Below are the code and all the weights of a small trained network. Each question names an input and a target symbol and asks about switching units off, where a switched-off unit gives its printed mean instead of its output.

import numpy as np


def w(rows, s, z=0):
    codes = np.array(rows[::2]) - 128.0
    scale = np.full(codes.shape[1], s)
    scale[-1] = z or s
    return codes * scale


def norm(h):
    return h / np.sqrt((h * h).mean(-1, keepdims=True) + 1e-5)


def softmax(a):
    e = np.exp(a - a.max(-1, keepdims=True))
    return e / e.sum(-1, keepdims=True)


def log_softmax(a):
    a = a - a.max(-1, keepdims=True)
    return a - np.log(np.exp(a).sum(-1, keepdims=True))


def net(x, mask):
    ids = ['αγεηθμστ'.index(c) for c in x.split()]
    T = len(ids)
    res = E[ids] + P[:T]
    u = 0
    for l in range(2):
        r = norm(res)
        for j in range(3):
            rows = slice(2 * j, 2 * j + 2)
            q, k, v = (r @ M[l][rows].T for M in (Q, K, V))
            z = softmax(np.where(np.tri(T) > 0, q @ k.T / 2**0.5, -1e9)) @ v
            o = O[l][rows]
            res = res + np.where(mask[u + j], z, o[:, -1]) @ o[:, :-1]
        u += 3
    return log_softmax(norm(res)[-1] @ U[:, :-1].T + U[:, -1])


Q, K, V, O = {}, {}, {}, {}
E = w([
[125,179,116,237,131,179,42,128,127,155,36,147],'α',
[122,211,157,85,147,78,141,176,191,210,219,107],'γ',
[133,84,235,168,148,113,2,135,137,176,117,150],'ε',
[133,51,13,121,176,24,173,162,131,112,120,163],'η',
[122,141,162,112,161,246,70,139,130,136,122,248],'θ',
[108,102,188,221,115,120,243,147,168,185,134,129],'μ',
[166,215,201,163,132,170,187,215,132,58,203,113],'σ',
[155,97,58,157,18,118,137,189,239,136,186,161],'τ',
],0.016)
P = w([
[90,120,106,207,151,98,94,81,80,137,255,244],'0',
[118,96,98,201,203,145,107,66,206,130,205,109],'1',
[113,101,105,184,205,135,113,97,213,135,179,116],'2',
[117,109,110,170,194,135,113,115,203,141,162,125],'3',
[121,111,116,156,183,134,117,124,195,147,148,130],'4',
[131,118,125,143,171,130,121,130,190,150,141,135],'5',
[139,127,128,137,157,130,122,133,187,148,127,137],'6',
[149,132,137,127,147,128,129,134,182,149,119,138],'7',
[158,137,141,120,137,126,133,133,174,151,107,138],'8',
[168,140,148,112,132,126,142,131,163,152,96,136],'9',
[180,144,154,103,128,125,150,132,151,154,86,129],'10',
[191,150,156,95,125,126,160,132,142,151,74,128],'11',
[197,153,158,82,121,128,170,144,127,158,66,124],'12',
[182,152,160,88,124,115,182,148,162,137,31,112],'13',
],0.0099)
Q[0] = w([
[137,171,143,151,172,112,127,165,153,153,120,191],'0.h0',
[127,124,116,128,136,123,121,161,141,146,118,137],'0.h0',
[101,109,123,94,131,118,90,100,104,109,113,74],'0.h1',
[81,210,89,87,102,67,137,102,154,181,164,48],'0.h1',
[133,131,99,47,77,99,84,117,200,249,34,201],'0.h2',
[98,147,120,49,152,154,102,128,91,82,122,171],'0.h2',
],0.02)
K[0] = w([
[171,120,150,78,88,116,151,148,136,119,59,124],'0.h0',
[148,139,148,69,97,136,139,142,111,153,67,100],'0.h0',
[103,136,143,197,176,148,117,123,132,146,181,148],'0.h1',
[65,209,87,123,184,96,92,92,131,140,212,111],'0.h1',
[148,92,118,54,77,104,147,131,183,254,15,167],'0.h2',
[122,177,151,64,163,174,49,116,126,91,86,159],'0.h2',
],0.019)
V[0] = w([
[90,73,41,72,58,84,78,150,102,93,102,95],'0.h0',
[153,122,111,133,249,126,129,149,91,120,120,125],'0.h0',
[204,73,146,153,214,155,136,195,138,64,192,181],'0.h1',
[123,111,117,125,173,203,112,98,178,131,165,218],'0.h1',
[162,74,147,157,165,97,68,111,126,118,240,124],'0.h2',
[188,223,51,229,156,120,142,133,117,164,136,132],'0.h2',
],0.013)
O[0] = w([
[160,57,242,175,137,107,140,133,221,21,126,152,82],'0.h0',
[102,221,138,91,22,176,96,86,197,101,154,130,80],'0.h0',
[162,233,119,96,122,180,125,12,82,120,115,23,253],'0.h1',
[253,125,183,132,172,123,154,72,15,149,149,103,214],'0.h1',
[128,175,140,185,122,66,149,162,170,179,72,212,183],'0.h2',
[144,203,176,135,229,44,140,160,193,115,149,129,227],'0.h2',
],0.0058,0.013)
Q[1] = w([
[233,127,126,154,54,103,93,166,142,161,126,60],'1.h0',
[142,117,53,77,137,123,237,70,145,83,191,204],'1.h0',
[129,110,74,86,166,123,203,65,134,61,205,153],'1.h1',
[57,179,189,86,137,94,160,109,94,142,32,205],'1.h1',
[145,157,106,76,160,53,7,154,92,50,116,169],'1.h2',
[192,104,17,134,138,178,162,155,196,97,227,177],'1.h2',
],0.018)
K[1] = w([
[137,128,115,167,124,37,176,184,78,110,167,94],'1.h0',
[109,147,157,101,147,186,153,121,250,116,55,43],'1.h0',
[147,143,186,74,69,154,141,122,180,121,63,81],'1.h1',
[105,173,90,149,101,137,81,43,155,139,211,137],'1.h1',
[126,173,200,133,21,114,166,70,158,135,116,208],'1.h2',
[170,103,188,78,168,154,179,180,178,139,23,97],'1.h2',
],0.021)
V[1] = w([
[128,96,146,64,253,161,175,116,84,93,94,188],'1.h0',
[130,114,231,79,143,31,65,108,100,196,128,88],'1.h0',
[119,142,188,148,150,162,104,169,87,62,195,191],'1.h1',
[155,124,36,79,185,155,29,119,164,121,158,171],'1.h1',
[181,155,47,212,73,181,141,178,102,83,74,143],'1.h2',
[185,134,90,77,127,157,136,202,157,125,231,136],'1.h2',
],0.024)
O[1] = w([
[107,196,107,123,140,37,131,47,188,93,22,116,98],'1.h0',
[62,67,111,31,73,149,235,156,172,20,197,100,244],'1.h0',
[119,121,61,113,123,213,14,208,80,80,135,44,2],'1.h1',
[169,121,119,180,111,55,175,249,251,100,97,76,84],'1.h1',
[216,81,142,75,65,105,220,121,104,60,255,123,113],'1.h2',
[157,206,133,181,195,178,196,143,218,107,224,148,214],'1.h2',
],0.0076,0.0089)
U = w([
[123,93,127,106,49,86,138,126,101,109,137,122,200],'α',
[9,147,115,118,181,149,102,175,213,165,143,199,110],'γ',
[136,172,155,141,119,149,75,171,128,191,37,146,255],'ε',
[122,160,121,153,130,58,147,49,193,91,76,107,97],'η',
[148,131,89,166,108,91,131,188,139,109,121,12,104],'θ',
[82,127,153,129,130,173,168,40,78,186,118,124,138],'μ',
[136,199,143,99,183,191,114,94,87,71,151,73,111],'σ',
[182,122,129,208,124,140,148,123,153,138,192,212,87],'τ',
],0.011,0.0041)

Each question gives the input, a string of symbols that net reads in full, and the target symbol t.
The units are the heads (2 rows each of Q, K, V and O). Each row of codes is followed by its name. A weight is (code - 128) times the scale printed after its matrix; where a second scale follows, it is the last column's (O and U).
mask holds one flag per head, layer by layer. A switched-off head (its flag False) gives its mean, the last column of its rows in O, instead of its output. The means were averaged over made-up inputs and are rounded, as every weight is.
A unit's drop is (log p(t) with every unit on - log p(t) with that unit switched off) / (log p(t) with every unit on - log p(t) with every unit switched off).
The circuit of an input: a set's keep is (log p(t) with only the set's units on - log p(t) with every unit switched off) / (log p(t) with every unit on - log p(t) with every unit switched off). Starting from all 6 units, units are removed one at a time, each time the one whose removal leaves the highest keep (on an exact tie, the one counted first), for as long as the keep stays at least 0.8.
circuit, biggest first: the units of the circuit, biggest drop first
unit that matters most: the unit with the biggest drop
heads that matter: for each layer, one digit per head in row order, 1 if its drop is at least 0.15 and else 0, layers parted by /
input τ η θ θ, target σ: unit that matters most -> 0.h1
input η τ η σ α, target ε: heads that matter -> 100 / 001
input τ η μ σ τ η σ τ τ μ μ η, target σ: circuit, biggest first -> 0.h0; 1.h1
input σ η θ τ τ η θ τ τ θ τ, target θ: heads that matter -> 100 / 010
input τ η μ τ η γ γ τ η, target γ: circuit, biggest first -> 1.h2; 0.h0
input θ α η σ η η μ α τ μ σ θ η τ, target μ: heads that matter -> 100 / 010
input τ γ ε γ τ θ τ α τ τ τ η θ η, target θ: circuit, biggest first -> 1.h1; 0.h0
input α α η η θ μ η, target θ: circuit, biggest first -> 0.h0; 1.h1
input τ ε σ σ η θ η τ, target ε: heads that matter -> 110 / 001
input α η τ τ α η γ ε τ η μ η, target μ: circuit, biggest first -> 1.h1; 0.h2
input τ τ α, target σ: circuit, biggest first -> 1.h1; 0.h0; 0.h1
input μ α τ τ η τ τ τ θ τ σ τ μ, target α: circuit, biggest first -> 1.h2; 0.h0
input σ μ τ θ α τ μ μ θ, target ε: heads that matter -> 011 / 100
input μ α μ, target α: heads that matter -> 000 / 001
input τ τ σ μ η η τ σ τ α, target σ: circuit, biggest first -> 1.h1; 0.h0; 0.h2
input τ ε τ θ τ α η η σ τ, target α: circuit, biggest first -> 0.h0; 1.h2
input τ σ τ, target σ: circuit, biggest first -> 1.h1
input ε η η τ τ τ η, target τ: heads that matter -> 100 / 100
input μ τ τ α τ σ τ ε μ τ α α, target μ: heads that matter -> 100 / 010
input τ η η σ τ, target η: circuit, biggest first -> 1.h0
input μ μ σ σ θ η θ ε, target μ: circuit, biggest first -> 1.h1; 0.h0
input θ η α τ τ η θ τ σ ε, target η: heads that matter -> 010 / 100
input η η τ τ ε μ θ α μ η ε μ μ ε, target ε: circuit, biggest first -> 0.h0; 1.h2
input α α θ α, target θ: heads that matter -> 000 / 010
input η τ τ τ ε τ θ γ, target γ: heads that matter -> 110 / 000
